Each row has a hidden value; after the row comes its band, the name of the range that the value falls in. Each part has its own.
[67,10,35,32,-51,114,-15,17,57,10,-83,70,-32,-11,-52,-172,-58,70,56,113,-29,137,63,8,-23,-88,25,-45,-24,-78,23,-56,39,-19,149,179,86,-12,-55,70,-82,-9,-36] | fibi
[-12,-22,-40,49,-198,-4,7,-118,-95,-14,24,125,44,17,-224,143,107,-3,15,-51,155,34,30,-63,20,-21,43,53,40,2,48,-45,170,-47,376,-56,101,-84,-110,-104,-126,23,31] | pum
[61,105,-45,-16,77,-246,55,-20,68,-41,22,-63,128,27,39,54,-148,-57,-77,-8,-146,-27,-47,-3,-330,-77,-190,-135,-111,47,-263,-30,13,143,-204,-174,94,227,-144,71,214,111,-195] | genu
[49,84,49,-2,2,-79,3,14,51,-73,-60,-35,9,3,7,-18,-101,-25,-1,-18,7,57,-26,-48,-112,-58,-62,-111,-30,4,-109,-57,9,34,-111,-22,56,76,-46,61,61,38,-47] | dekig
[81,78,-51,10,7,187,-15,106,38,-110,-190,46,-121,-147,-64,-232,-194,170,117,97,36,35,58,-7,17,-129,132,-147,-39,-122,-34,-134,5,-114,62,13,146,-63,109,166,-81,72,-36] | kivez
[0,88,-7,-120,27,-78,-26,25,33,-76,-71,-49,-34,1,-100,106,-79,-17,13,1,99,13,-19,-81,-63,-78,-64,-120,72,-98,-139,-71,77,-41,-40,-75,76,12,-27,40,-16,86,12] | Bizov
[10,156,15,-51,-59,-27,12,28,56,-53,-67,12,21,-87,-162,-89,-84,48,99,86,66,194,69,-38,-57,-199,62,-171,63,-64,-78,-131,105,-66,182,6,181,3,-8,157,-121,109,-45] | Bizov
[132,82,-27,33,12,162,12,103,6,-135,-185,55,-123,-189,-74,-258,-225,170,102,-13,37,47,64,-3,83,-89,159,-125,-120,-58,-20,-158,-80,-73,-13,-83,151,-41,194,210,-16,37,-49] | fibi
[47,94,42,30,-73,114,-19,35,62,-63,-121,62,-50,-65,-48,-189,-77,86,75,40,35,142,43,-3,30,-84,95,-76,-33,-37,36,-96,21,-24,121,145,115,-20,30,120,-96,-28,-31] | dekig
[71,-37,36,2,-16,116,-38,38,2,-37,-111,36,-101,-8,-59,-68,-61,54,40,21,68,46,26,-49,67,-16,14,-24,-8,-102,21,-51,5,-59,32,73,29,-65,10,19,-45,-12,58] | Bizov
[136,124,83,62,39,-113,91,95,75,-32,-41,-56,105,-145,-55,-292,-222,53,120,146,-108,301,105,-28,-206,-287,11,-288,-51,0,-181,-147,-12,-25,-33,-99,178,120,-15,282,68,223,-125] | kivez
[92,-152,73,14,22,129,-56,50,11,64,-69,32,-69,61,-30,-88,5,43,23,112,-2,108,56,-42,50,-8,-69,27,3,-164,50,12,13,-47,64,194,-28,-57,-92,-25,-20,-14,106] | pum
[95,-7,-30,42,37,56,19,93,30,-5,-78,12,17,-84,-55,-196,-133,117,95,198,-62,117,85,-17,-136,-187,3,-161,-17,-130,-99,-78,57,-86,97,0,126,6,-61,130,-1,176,-39] | pum
[77,-50,-29,-70,73,194,-62,105,65,32,-135,42,-113,-24,-73,-172,-96,141,71,198,-33,77,89,9,26,-92,-4,-49,9,-246,-7,-45,33,-85,112,185,77,-59,-16,92,-88,33,25] | Tokad
[1,21,25,4,-197,-55,15,-147,-58,4,41,114,39,42,-237,141,96,-58,-12,-106,131,100,33,-48,52,-3,17,70,21,43,53,-53,119,22,312,-18,96,-37,-85,-69,-121,-49,-4] | kivez
[239,-122,196,-210,352,-91,-50,157,115,115,-54,-139,-97,72,45,-122,-178,-33,-99,-33,-187,194,61,-10,98,65,-294,11,-158,-193,-117,17,-293,165,-538,76,-88,176,72,197,291,-93,46] | dekig
[40,-10,82,-5,-149,149,-63,-67,-9,-7,-72,147,-98,29,-136,-26,92,30,-14,-153,127,118,37,-1,275,117,83,168,-65,-10,212,-39,-14,51,221,216,39,-82,56,-16,-135,-245,65] | Gezi
[11,-40,44,35,-146,96,-57,-102,29,49,-20,138,-14,119,-47,9,122,-7,-55,-44,12,69,6,26,73,99,-26,165,-58,-6,152,27,55,100,233,288,17,-9,-126,-93,-88,-206,-5] | genu
[91,-3,54,57,-3,65,-22,27,46,-42,-95,27,-46,11,57,-122,-82,34,-7,-15,-35,42,-9,-7,-18,18,-27,-16,-108,-14,3,-28,-50,50,-84,106,18,39,-21,41,58,-62,-26] | Gezi
[48,150,95,24,-45,-182,39,-10,30,-110,-25,-49,69,-36,-22,1,-86,-63,0,-126,51,130,-31,-72,-90,-67,-27,-135,-52,107,-111,-94,-10,67,-123,-121,85,109,-6,104,90,40,-54] | Gezi
[-59,33,-288,-183,35,-86,-25,-98,-22,-50,-18,39,-32,84,-160,376,-66,-8,-103,15,31,-365,-74,-11,-237,9,-171,-2,40,-151,-244,-2,196,3,76,-230,109,33,-159,-148,4,106,-131] | Bizov
[-9,-109,-186,16,-244,288,-58,-200,-101,26,-47,314,-134,74,-251,143,133,92,-57,-82,111,-208,30,66,183,170,100,304,-69,-70,218,7,142,6,541,139,90,-171,-59,-223,-243,-227,-39] | fibi
[73,43,157,-144,36,-58,-52,29,17,-54,-75,-40,-104,8,-115,60,-32,-52,-27,-205,151,148,4,-91,228,66,-41,16,-16,-47,14,-71,-101,44,-166,-1,0,2,129,85,24,-119,115] | fibi
[213,-17,177,-145,256,-276,32,100,10,-28,-14,-177,-24,-15,-35,36,-210,-104,-78,-204,-33,138,8,-105,37,20,-225,-99,-133,-26,-218,-63,-248,119,-571,-300,-33,174,123,186,336,43,35] | kivez
[118,-112,90,149,-111,134,11,-24,-11,54,-38,108,-10,14,-56,-193,-5,43,51,85,-36,173,84,-10,13,-47,28,24,-65,-22,98,-27,14,-19,198,172,31,-43,-95,-2,-53,-27,7] | kivez
[178,-140,102,-18,194,-76,5,108,37,66,-29,-98,-1,44,43,-95,-145,-15,-16,105,-136,117,44,-57,-120,-62,-215,-94,-68,-136,-156,6,-95,22,-284,-25,-40,99,-90,78,211,111,28] | Tokad
[21,1,-5,92,-250,29,28,-170,-67,11,32,184,43,24,-212,49,95,-12,-4,-84,83,79,47,-4,41,7,71,106,-42,78,108,-48,116,34,402,31,115,-47,-95,-80,-139,-82,-55] | fibi
[66,5,-6,25,28,-106,-5,-34,-2,-94,-41,-19,-6,67,83,124,-74,-57,-114,-173,-12,-145,-105,-40,-103,116,-139,14,-143,62,-104,5,-54,129,-263,-118,-21,112,-54,-59,202,-54,-55] | genu
[-14,108,-55,30,-138,-10,-15,-85,-28,-148,-70,81,-25,-3,-49,125,-2,-1,-50,-211,132,-116,-80,-30,20,92,46,38,-85,90,11,-59,44,65,53,-77,81,5,14,-49,-4,-99,-49] | genu
[93,-29,13,69,-18,134,-2,89,11,-9,-99,49,-19,-89,-73,-226,-80,134,115,161,2,161,97,-25,-13,-149,68,-107,-12,-123,4,-83,46,-109,172,78,108,-56,-20,115,-61,106,25] | pum
[-16,66,-28,-162,-13,-42,-51,-23,-20,-86,-71,2,-93,16,-177,215,-19,-24,-24,-128,189,-54,-30,-85,90,28,-32,-6,60,-93,-60,-67,63,-28,15,-103,62,-45,39,-21,-56,-15,59] | Bizov
[15,123,9,121,-284,-15,60,-149,-41,-40,23,178,98,-64,-217,-49,60,18,41,-109,85,177,64,10,27,-65,156,27,-70,151,99,-112,107,47,430,-6,199,-7,-35,42,-146,-56,-110] | Gezi
[139,-98,151,-44,119,-29,-26,95,25,32,-56,-73,-50,29,-17,-72,-80,-17,8,21,-8,173,43,-82,44,-27,-129,-54,-22,-122,-53,-21,-86,-3,-196,38,-38,26,-13,75,107,28,106] | Tokad
[8,-41,47,-41,-72,-52,-55,-114,-8,-2,4,52,-30,160,-37,218,92,-104,-127,-176,72,-56,-71,-40,49,167,-133,152,-45,16,39,42,19,126,-16,82,-47,31,-107,-154,33,-177,29] | Gezi
[-26,27,-241,-97,-44,201,-64,-7,-41,-104,-152,125,-159,-51,-180,108,-68,151,25,29,137,-249,-2,-2,38,2,81,13,22,-190,-28,-73,143,-119,246,-63,140,-136,33,-51,-158,24,-21] | Tokad
[116,111,33,-37,83,-58,26,103,7,-151,-127,-70,-66,-139,-55,-90,-231,46,53,-85,67,53,8,-77,-1,-92,25,-191,-68,-24,-153,-144,-87,-37,-235,-232,101,39,154,193,102,107,-18] | kivez
[70,-172,-82,45,-2,-53,12,-75,-60,72,52,51,55,118,-59,150,12,-31,-74,71,-71,-111,-1,-32,-199,12,-190,50,-40,-75,-104,55,100,23,78,-79,-2,35,-247,-162,97,87,-33] | pum
[100,-42,61,78,-1,91,-24,24,61,2,-83,41,-32,38,77,-160,-65,39,-9,43,-85,66,7,12,-46,10,-49,1,-111,-31,19,-5,-41,60,-48,182,5,46,-71,27,54,-68,-35] | Gezi

[-42,13,-171,-19,-11,-99,-60,136,-61,-37,-71,-268,119,-7,114,219,-177,-30,122,-129,-235,104,156,-232,-38,192,-43,58,-5,-55,-114,278,85,-110,110,247,-62,27,-192,117,102,-245,11] | sak
[-145,-132,-246,-105,12,-62,-134,297,-184,101,33,-118,-297,-15,-110,140,-85,63,168,-63,-103,-80,-56,-214,-5,73,-41,147,-71,-58,77,423,-83,64,-63,202,64,187,-80,-14,-150,-91,-39] | mulos
[1,-34,-20,-53,-177,-203,-154,55,50,33,-5,-13,26,51,-172,-19,-87,-74,53,-93,62,-52,-88,-3,67,-39,-11,-45,-124,-152,78,329,-121,294,-276,117,-30,-53,8,1,25,-19,62] | Fimog
[25,-83,74,199,168,69,14,36,235,225,120,140,142,-36,-39,-48,-103,-149,-182,-314,327,-292,-34,113,-42,344,65,277,-19,-161,125,33,-116,-203,-381,-47,-137,-462,-2,17,25,-4,98] | Luz
[-76,60,201,51,193,75,35,-62,6,49,-56,7,96,-18,26,-136,66,-141,26,2,37,-34,42,51,-26,-96,17,-61,26,-14,-213,7,28,-69,-157,14,54,-105,-159,-49,8,109,230] | zibut
[60,137,289,-94,186,-159,-47,-167,96,23,-10,147,38,190,-171,-148,-120,-108,45,145,168,-130,-151,217,35,-154,-81,-86,-259,-210,-181,235,-175,206,-323,-92,-61,-325,-109,-171,160,177,320] | mulos
[117,310,72,75,409,141,-3,-94,-77,148,-14,199,18,188,129,-21,33,223,-97,184,186,-64,-90,280,-20,-20,85,101,34,-42,141,40,170,-79,-200,-246,-50,-146,137,-37,48,247,-80] | sak
[3,-89,44,-121,-194,-192,-164,49,-8,-1,-41,-45,61,4,-149,-82,0,-74,111,-81,7,50,-74,-20,101,-170,-34,-160,-80,-114,71,244,-56,410,-199,164,45,124,24,77,-5,12,70] | Fimog
[-118,149,15,87,286,221,-6,33,-80,171,-68,79,-32,-55,92,14,212,110,12,-2,79,67,35,23,33,-43,46,28,162,118,46,-9,111,-134,-208,44,132,111,52,48,-159,109,-25] | sak
[-43,-217,100,-68,-347,-310,-156,82,132,-47,-1,-66,159,-46,-249,-117,-102,-251,90,-232,49,-20,-76,-88,103,-53,-78,-154,-161,-203,12,308,-230,394,-279,258,-31,-89,-81,72,62,-114,242] | mulos
[-41,43,124,95,115,98,-64,-16,24,116,-52,-4,154,-41,21,12,-2,-76,-12,-153,75,21,56,-59,81,80,65,65,104,-35,91,-18,94,-131,-224,101,58,-56,50,120,-8,11,61] | Luz
[-21,135,291,59,209,8,-93,-174,211,230,26,259,-22,132,-272,-103,-114,-179,-61,-36,376,-248,-165,175,116,8,5,106,-173,-202,-10,148,-257,23,-628,-98,13,-450,45,-191,25,192,276] | mulos
[90,-106,-135,-24,285,97,-22,214,-188,122,82,-7,-54,5,163,36,-22,205,-7,-61,15,-93,-39,36,-88,160,42,213,69,-63,269,92,206,-58,97,-32,-50,108,59,156,-46,41,-186] | Luz
[42,-202,-52,-81,-2,-114,-36,123,36,44,52,-93,69,-51,-10,-39,-59,-95,54,-180,-2,-102,1,0,-73,71,-35,28,-81,-121,-33,192,-24,162,-29,103,-67,-18,-136,70,20,-51,50] | kur
[54,-179,-71,-152,-59,-219,-159,198,-76,23,68,-8,-64,48,-137,17,-136,72,95,-82,32,-70,-154,-36,47,45,-71,51,-154,-199,252,366,-83,298,-104,130,-63,48,47,108,18,-47,-7] | mulos
[39,-147,2,63,-28,28,-89,121,-52,144,72,64,11,-18,-46,-177,45,-18,-68,-138,171,-154,-116,101,-1,-27,98,53,54,-111,258,80,38,209,-210,-48,17,20,115,56,-90,129,-60] | kur
[-53,115,-21,-131,313,55,22,70,-233,-51,-114,-124,-10,-12,203,101,107,176,184,154,-237,191,106,-80,-44,-101,-44,-67,71,103,-127,110,249,-98,195,136,74,286,-136,118,-12,17,6] | zibut
[127,68,142,-97,180,-104,-123,-71,46,133,48,187,-38,180,-162,-69,-122,38,-5,56,240,-167,-205,214,68,-46,-23,60,-191,-221,149,228,-96,237,-343,-116,-55,-202,108,-62,73,181,75] | mulos
[-71,162,92,185,13,127,-123,-43,-5,146,-92,5,140,17,-8,8,-9,-71,-47,-116,96,45,38,-59,131,26,117,41,150,-29,138,17,93,-92,-333,61,98,-60,131,55,-29,38,13] | sak
[30,-86,5,17,18,-52,-36,117,-68,-4,8,-57,126,-18,63,-44,-30,7,6,-96,-15,-17,-3,-12,-30,56,27,22,31,-88,118,124,102,44,-11,76,-53,6,-25,136,45,-23,14] | zibut
[-124,-330,-365,-132,27,-101,-108,431,-120,141,133,-149,-332,-88,-110,206,-165,47,157,-232,-83,-193,-51,-261,-77,294,-85,296,-129,-108,125,481,-161,8,0,259,-22,123,-143,40,-161,-211,-72] | mulos
[72,176,-226,-135,98,-33,-262,57,-168,174,-41,-72,-202,195,-65,299,-212,203,114,51,-55,-1,-60,-97,109,70,55,204,-56,-115,271,371,128,86,-154,48,55,177,203,23,-30,21,-269] | Fimog
[-42,85,-222,47,-109,-82,-174,128,12,150,12,32,-114,63,-131,159,-68,90,-17,-100,102,-92,-79,-39,58,120,78,151,-32,-76,264,377,-67,80,-354,84,-24,-30,143,-6,-84,-38,-151] | roz
[308,-126,142,-80,148,-23,-129,-35,-57,99,60,-20,229,116,75,-102,-210,-11,-46,-118,98,-107,-74,140,22,69,64,108,-13,-273,292,-37,247,201,13,-123,-77,-44,158,194,166,126,-97] | zibut
[-47,210,116,-63,272,57,33,-56,-198,-34,-116,-18,-21,84,116,-101,138,77,115,276,-114,88,18,100,-53,-295,1,-166,23,58,-237,96,164,44,27,-44,85,134,-148,-79,9,195,120] | kur
[-154,20,90,-145,95,-32,-47,-81,115,60,-131,-177,50,-95,-73,84,16,-257,226,-120,-127,100,166,-169,48,-86,-103,-116,-73,32,-445,141,-81,13,-162,291,147,67,-288,-29,-35,-72,259] | roz
[-17,-36,-129,-230,88,-124,-103,94,-91,32,-40,-174,-116,34,-31,133,-94,3,221,3,-174,23,27,-113,-19,-37,-92,-2,-134,-62,-162,335,1,161,33,176,38,177,-173,-1,-8,-55,22] | Fimog
[-72,108,-106,65,-183,-68,-239,60,-13,153,-36,1,-95,92,-206,103,-123,-24,15,-91,89,-65,-85,-98,143,28,98,100,-21,-116,231,345,-73,127,-423,98,61,-25,166,-43,-70,-1,-68] | Fimog
[-63,-242,-337,-53,-66,-148,-9,362,-24,6,82,-120,-51,-148,46,152,16,109,63,-231,-81,-51,30,-135,-125,252,-47,129,-28,-14,135,358,-39,18,52,257,-126,104,-124,177,-83,-234,-104] | kur
[24,224,56,29,348,154,-21,-42,-100,120,-65,86,28,69,131,36,88,169,1,95,65,56,2,104,23,-36,48,45,94,31,87,11,189,-101,-132,-57,47,38,89,56,-18,149,-56] | sak
[2,163,-161,-52,76,-97,-46,108,-114,-40,-57,-2,-12,57,87,141,73,265,55,110,-74,106,-8,24,-25,-14,8,-18,6,35,134,296,123,43,-32,88,-62,127,35,105,7,-17,-120] | kur
[123,58,206,-57,-34,-155,-150,-126,96,81,1,157,97,146,-192,-174,-55,-68,-19,9,238,-96,-185,225,111,-174,12,-100,-148,-209,123,177,-93,399,-403,-78,-24,-166,127,-39,80,191,111] | Fimog
[-33,170,388,126,-1,-77,40,-179,147,-94,-109,142,373,0,-12,-255,161,-134,-58,25,156,99,-8,182,71,-207,11,-281,21,-30,-106,-30,-16,92,-327,28,-33,-246,-47,49,136,116,335] | Luz
[-146,-90,-185,-36,-252,-170,-181,173,43,65,-32,-158,-54,-61,-184,171,-114,-116,127,-237,-66,-1,27,-259,80,110,-21,49,-70,-75,31,405,-151,111,-250,325,35,56,-62,40,-73,-207,26] | Fimog
[16,185,221,-166,279,66,-93,-174,-74,126,-103,112,-66,98,-65,-129,156,33,125,194,83,63,-81,177,101,-378,-15,-170,-36,3,-99,37,70,275,-255,-57,189,169,51,-72,-69,309,89] | Fimog
[78,262,110,78,270,100,-40,-127,-2,129,-56,118,117,133,84,-19,10,80,-63,75,147,-1,-27,189,30,-31,60,26,41,-50,56,24,122,-25,-237,-130,-9,-139,92,-8,61,164,-8] | sak
[50,-157,-148,-142,363,43,55,221,-196,49,65,-126,-89,-27,201,60,-36,135,106,-11,-140,-80,39,-18,-181,130,-49,159,-15,-34,-43,147,173,-89,278,33,-57,141,-192,96,-14,-15,-62] | zibut
[-26,398,341,-79,350,9,-78,-297,79,111,-125,256,-28,191,-164,-40,67,31,69,257,214,32,-118,215,165,-270,-42,-120,-135,-42,-120,126,-88,84,-504,-73,104,-172,65,-151,36,282,246] | mulos
[-169,-232,-502,-34,234,125,-5,482,-235,161,90,-241,-323,-163,154,345,-61,180,130,-217,-224,-110,122,-339,-179,417,-2,411,86,68,100,326,101,-371,223,257,5,262,-175,123,-226,-250,-234] | zibut
[-104,-9,-5,-31,101,-86,93,140,-125,-142,-52,-112,65,-54,132,-52,95,29,113,77,-181,75,68,-36,-127,-75,-59,-130,-6,40,-229,204,61,-26,145,141,-50,58,-289,42,43,-53,174] | zibut
